Below are the code and all the weights of a small trained network. Each question names an input and a class and asks about switching units off, where a switched-off unit gives its printed mean instead of its output.

import numpy as np


def w(rows, s, z=0):
    codes = np.array(rows[::2]) - 128.0
    scale = np.full(codes.shape[1], s)
    scale[-1] = z or s
    return codes * scale


def norm(h):
    return h / np.sqrt((h * h).mean(-1, keepdims=True) + 1e-5)


def f(y):
    return y / 2 * (1 + np.tanh(0.7978845608 * (y + 0.044715 * y**3)))


def log_softmax(a):
    a = a - a.max(-1, keepdims=True)
    return a - np.log(np.exp(a).sum(-1, keepdims=True))


def net(x, mask):
    res = np.array(x, float).reshape(1, 7) / 4 @ E
    u = 0
    for l in range(2):
        y = f(norm(res) @ A[l][:, :-1].T + A[l][:, -1])
        res = res + np.where(mask[u : u + 11], y, B[l][:, -1]) @ B[l][:, :-1]
        u += 11
    return log_softmax(norm(res)[-1] @ U[:, :-1].T + U[:, -1])


A, B = {}, {}
E = w([
[128,129,129,126,128,127,126,129,130,130],'x0',
[133,128,126,121,131,125,126,132,138,130],'x1',
[75,145,111,116,90,160,110,204,112,175],'x2',
[171,91,83,89,139,126,75,160,67,104],'x3',
[144,185,49,143,177,171,87,92,153,182],'x4',
[109,142,197,186,175,140,14,159,141,99],'x5',
[129,2,145,167,185,135,135,133,113,236],'x6',
],0.0029)
A[0] = w([
[110,116,149,221,167,97,43,171,137,60,52],'0.n1',
[37,170,173,145,119,94,160,90,195,162,20],'0.n2',
[255,137,186,156,144,44,126,12,115,106,48],'0.n3',
[47,167,191,139,123,109,179,76,215,174,133],'0.n4',
[188,121,101,55,159,99,93,141,19,150,182],'0.n5',
[148,39,243,124,43,113,169,179,165,46,78],'0.n6',
[172,140,155,114,24,161,95,103,132,156,137],'0.n7',
[167,108,180,154,145,66,65,23,112,88,1],'0.n8',
[169,120,63,106,153,98,99,197,79,95,76],'0.n9',
[57,141,193,151,118,158,173,94,231,143,12],'0.n10',
[61,172,113,103,90,152,115,252,107,176,28],'0.n11',
],0.0036,0.0023)
B[0] = w([
[64,115,97,47,177,199,203,133,164,112,175],'0.n1',
[237,119,184,158,85,215,100,134,177,179,144],'0.n2',
[176,173,47,199,131,66,152,254,74,152,199],'0.n3',
[220,142,138,114,63,182,154,133,96,134,240],'0.n4',
[189,144,153,114,74,179,151,123,160,156,248],'0.n5',
[76,167,164,80,172,60,91,38,56,201,225],'0.n6',
[106,103,82,149,125,99,118,114,132,103,150],'0.n7',
[144,137,105,134,180,125,162,215,115,126,128],'0.n8',
[180,128,196,120,110,193,133,111,111,152,153],'0.n9',
[228,156,158,139,118,201,137,145,99,171,149],'0.n10',
[191,163,102,212,189,7,174,200,61,114,187],'0.n11',
],0.0046,0.0016)
A[1] = w([
[75,116,171,153,175,176,95,154,146,90,4],'1.n1',
[129,195,15,157,184,176,82,53,152,193,62],'1.n2',
[112,155,210,161,193,156,81,133,153,96,70],'1.n3',
[95,30,120,174,136,122,153,101,148,175,70],'1.n4',
[109,77,65,71,55,131,193,86,140,146,11],'1.n5',
[194,70,100,54,125,172,44,142,31,73,26],'1.n6',
[154,137,90,107,118,82,235,74,141,147,117],'1.n7',
[70,155,103,177,68,107,125,254,85,192,35],'1.n8',
[140,47,116,152,161,147,140,152,105,172,106],'1.n9',
[115,193,104,95,82,127,126,122,131,60,153],'1.n10',
[191,95,116,198,192,69,160,103,134,55,64],'1.n11',
],0.0051,0.0021)
B[1] = w([
[131,111,44,69,173,200,184,175,207,139,133],'1.n1',
[81,83,243,68,119,26,161,122,35,114,253],'1.n2',
[137,104,40,40,134,174,225,175,128,149,167],'1.n3',
[138,157,59,151,57,100,27,99,175,38,169],'1.n4',
[72,138,145,110,250,202,156,185,206,97,185],'1.n5',
[164,211,194,164,92,199,231,94,188,224,181],'1.n6',
[116,136,113,90,188,185,92,207,121,139,254],'1.n7',
[244,208,95,167,198,44,200,162,74,61,196],'1.n8',
[118,187,89,206,51,121,90,85,167,38,200],'1.n9',
[125,13,78,253,110,110,45,90,171,145,255],'1.n10',
[132,232,111,175,104,72,171,237,59,131,145],'1.n11',
],0.0052,0.0025)
U = w([
[217,225,27,212,203,18,228,247,31,67,69],'0',
[23,45,28,13,245,242,198,198,230,76,189],'1',
[88,26,26,241,7,102,10,2,230,20,35],'2',
[239,191,231,137,21,252,236,32,167,245,2],'3',
[37,54,226,30,157,28,139,33,32,139,247],'4',
],0.0073,0.0019)

Each question gives the input, the list of numbers given to net, and the class t.
The units are the neurons (one row each of A and B). Each row of codes is followed by its name. A weight is (code - 128) times the scale printed after its matrix; where a second scale follows, it is the last column's (A, B and U).
mask holds one flag per neuron, layer by layer. A switched-off neuron (its flag False) gives its mean, the last column of its row in B, instead of its output. The means were averaged over made-up inputs and are rounded, as every weight is.
A unit's drop is (log p(t) with every unit on - log p(t) with that unit switched off) / (log p(t) with every unit on - log p(t) with every unit switched off).
The circuit of an input: a set's keep is (log p(t) with only the set's units on - log p(t) with every unit switched off) / (log p(t) with every unit on - log p(t) with every unit switched off). Starting from the 12 units with the biggest drops (on a tie, the unit counted first), units are removed one at a time, each time the one whose removal leaves the highest keep (on an exact tie, the one counted first), for as long as the keep stays at least 0.8.
units of the circuit, in order: the units of the circuit, biggest drop first
unit that matters most: the unit with the biggest drop
top k neurons: the k neurons with the biggest drops, biggest first
top k neurons in layer l: the k neurons of layer l with the biggest drops, biggest first
input [7,-2,3,6,-2,-7,8], class 2: units of the circuit, in order => 1.n9
input [-7,-1,-7,3,8,7,5], class 4: top 4 neurons => 1.n2, 0.n11, 1.n8, 0.n1
input [-1,-7,-3,8,-2,8,8], class 1: units of the circuit, in order => 1.n1, 0.n1
input [0,-2,-8,-7,0,-2,8], class 0: top 2 neurons => 1.n11, 0.n3
input [5,-8,-3,8,8,-4,6], class 3: top 2 neurons in layer 0 => 0.n5, 0.n6
input [7,0,-7,-5,-7,-4,3], class 0: top 3 neurons in layer 1 => 1.n11, 1.n2, 1.n7
input [-5,6,-5,-1,-8,5,8], class 2: top 2 neurons in layer 1 => 1.n4, 1.n9
input [0,5,6,8,0,2,7], class 3: top 2 neurons in layer 1 => 1.n6, 1.n10
input [-6,0,4,4,-5,-6,5], class 1: top 3 neurons => 1.n5, 0.n3, 1.n10
input [6,5,0,-2,-7,7,8], class 2: top 2 neurons => 1.n4, 1.n9
input [6,7,2,5,7,3,8], class 2: top 3 neurons => 1.n9, 1.n4, 0.n6
input [-1,5,-3,-4,-7,8,4], class 1: top 3 neurons in layer 1 => 1.n3, 1.n1, 1.n2
input [-6,-7,3,4,4,-2,-1], class 3: top 3 neurons => 1.n6, 0.n9, 0.n3
input [0,-6,6,6,8,-3,4], class 4: top 2 neurons in layer 0 => 0.n3, 0.n4
input [-1,2,-5,6,-5,8,2], class 1: unit that matters most => 0.n1
input [2,3,5,7,7,8,1], class 1: top 2 neurons => 1.n1, 0.n4
input [8,6,5,-4,-3,-4,5], class 0: top 4 neurons => 1.n8, 1.n10, 0.n11, 0.n4
input [-6,0,7,3,-8,-8,2], class 1: top 2 neurons in layer 1 => 1.n5, 1.n2
input [-8,-5,-5,6,7,-7,-3], class 1: top 3 neurons => 1.n5, 1.n7, 0.n6
input [0,-5,8,7,-5,6,6], class 0: top neuron => 1.n8
input [6,1,5,-1,-4,0,3], class 0: top 2 neurons in layer 1 => 1.n8, 1.n2
input [-7,1,6,-6,8,2,7], class 4: top 2 neurons => 1.n2, 1.n10
input [6,1,-1,3,6,5,4], class 4: top 3 neurons in layer 1 => 1.n2, 1.n5, 1.n7
input [-4,1,-5,-5,4,-6,3], class 1: top 4 neurons in layer 1 => 1.n7, 1.n5, 1.n8, 1.n6
input [-5,-7,0,6,7,-1,2], class 4: top 2 neurons => 1.n2, 0.n4
